Here is a tiny trained network, its code and every weight. The questions are about switching its units off for an input and a class, where a switched-off unit gives its printed mean instead of its output.

import numpy as np


def w(rows, s, z=0):
    codes = np.array(rows[::2]) - 128.0
    scale = np.full(codes.shape[1], s)
    scale[-1] = z or s
    return codes * scale


def f(y):
    return y / 2 * (1 + np.tanh(0.7978845608 * (y + 0.044715 * y**3)))


def log_softmax(a):
    a = a - a.max(-1, keepdims=True)
    return a - np.log(np.exp(a).sum(-1, keepdims=True))


def net(x, mask):
    res = np.array(x, float).reshape(1, 5) / 4 @ E
    y = f(res @ A[0][:, :-1].T + A[0][:, -1])
    res = res + np.where(mask, y, B[0][:, -1]) @ B[0][:, :-1]
    return log_softmax(res[-1] @ U[:, :-1].T + U[:, -1])


A, B = {}, {}
E = w([
[186,93,121,54,169,185,131],'x0',
[25,139,166,96,134,202,55],'x1',
[136,192,191,145,252,100,144],'x2',
[105,69,41,133,232,132,39],'x3',
[153,56,203,102,77,64,47],'x4',
],0.011)
A[0] = w([
[114,196,124,157,63,127,65,209],'neuron 1',
[151,92,218,81,58,121,157,210],'neuron 2',
[40,198,135,146,172,162,216,185],'neuron 3',
[123,50,49,202,143,100,127,253],'neuron 4',
[18,180,78,200,182,154,93,147],'neuron 5',
[162,152,2,144,143,106,185,163],'neuron 6',
],0.0092,0.0041)
B[0] = w([
[58,47,117,180,158,86,188,190],'neuron 1',
[171,44,136,170,93,109,139,247],'neuron 2',
[147,149,174,182,245,198,133,220],'neuron 3',
[93,177,93,74,69,92,86,242],'neuron 4',
[140,133,113,109,208,73,166,227],'neuron 5',
[114,187,113,67,45,192,218,220],'neuron 6',
],0.011)
U = w([
[78,115,157,172,104,70,77,140],'0',
[115,169,115,191,112,110,150,1],'1',
[82,116,109,112,171,86,119,68],'2',
[110,48,119,66,127,180,94,164],'3',
[105,195,84,78,75,158,172,167],'4',
[100,80,136,192,94,105,184,122],'5',
[250,114,127,106,119,81,153,167],'6',
[116,186,161,186,158,134,145,133],'7',
],0.015,0.0031)

Each question gives the input, the list of numbers given to net, and the class t.
The units are the neurons (one row each of A and B). Each row of codes is followed by its name. A weight is (code - 128) times the scale printed after its matrix; where a second scale follows, it is the last column's (A, B and U).
mask holds one flag per neuron, in row order. A switched-off neuron (its flag False) gives its mean, the last column of its row in B, instead of its output. The means were averaged over made-up inputs and are rounded, as every weight is.
A unit's drop is (log p(t) with every unit on - log p(t) with that unit switched off) / (log p(t) with every unit on - log p(t) with every unit switched off).
The circuit of an input: a set's keep is (log p(t) with only the set's units on - log p(t) with every unit switched off) / (log p(t) with every unit on - log p(t) with every unit switched off). Starting from all 6 units, units are removed one at a time, each time the one whose removal leaves the highest keep (on an exact tie, the one counted first), for as long as the keep stays at least 0.8.
circuit, biggest first: the units of the circuit, biggest drop first
k most important neurons: the k neurons with the biggest drops, biggest first
drop of u: that unit's drop, to one decimal
input [5,7,4,7,-8], class 7: circuit, biggest first	neuron 3
input [2,-8,-8,-8,-3], class 4: 2 most important neurons	neuron 6; neuron 5
input [2,2,-4,-3,7], class 5: circuit, biggest first	neuron 2; neuron 1
input [0,5,1,-3,4], class 5: circuit, biggest first	neuron 4; neuron 2
input [-2,-2,-4,1,4], class 0: 2 most important neurons	neuron 6; neuron 4
input [5,8,3,7,4], class 2: 3 most important neurons	neuron 5; neuron 2; neuron 6
input [2,3,1,5,-6], class 7: 4 most important neurons	neuron 3; neuron 5; neuron 1; neuron 6
input [-6,6,-8,-2,8], class 5: 2 most important neurons	neuron 1; neuron 2
input [0,7,-1,3,-6], class 7: 2 most important neurons	neuron 3; neuron 4
input [-4,6,-7,-3,-7], class 7: 2 most important neurons	neuron 3; neuron 2
input [-1,-5,1,-7,-8], class 7: 2 most important neurons	neuron 3; neuron 4
input [-6,-1,1,-1,-3], class 7: 2 most important neurons	neuron 3; neuron 2
input [8,6,4,6,-3], class 2: 2 most important neurons	neuron 5; neuron 6
input [-5,4,-3,5,-2], class 2: circuit, biggest first	neuron 5
input [-8,8,-6,0,3], class 5: 2 most important neurons	neuron 1; neuron 4
input [5,4,-5,6,-7], class 4: drop of neuron 6	0.1
input [1,1,-8,-1,8], class 5: drop of neuron 5	0.0
input [-1,5,-5,-6,8], class 5: drop of neuron 2	0.1
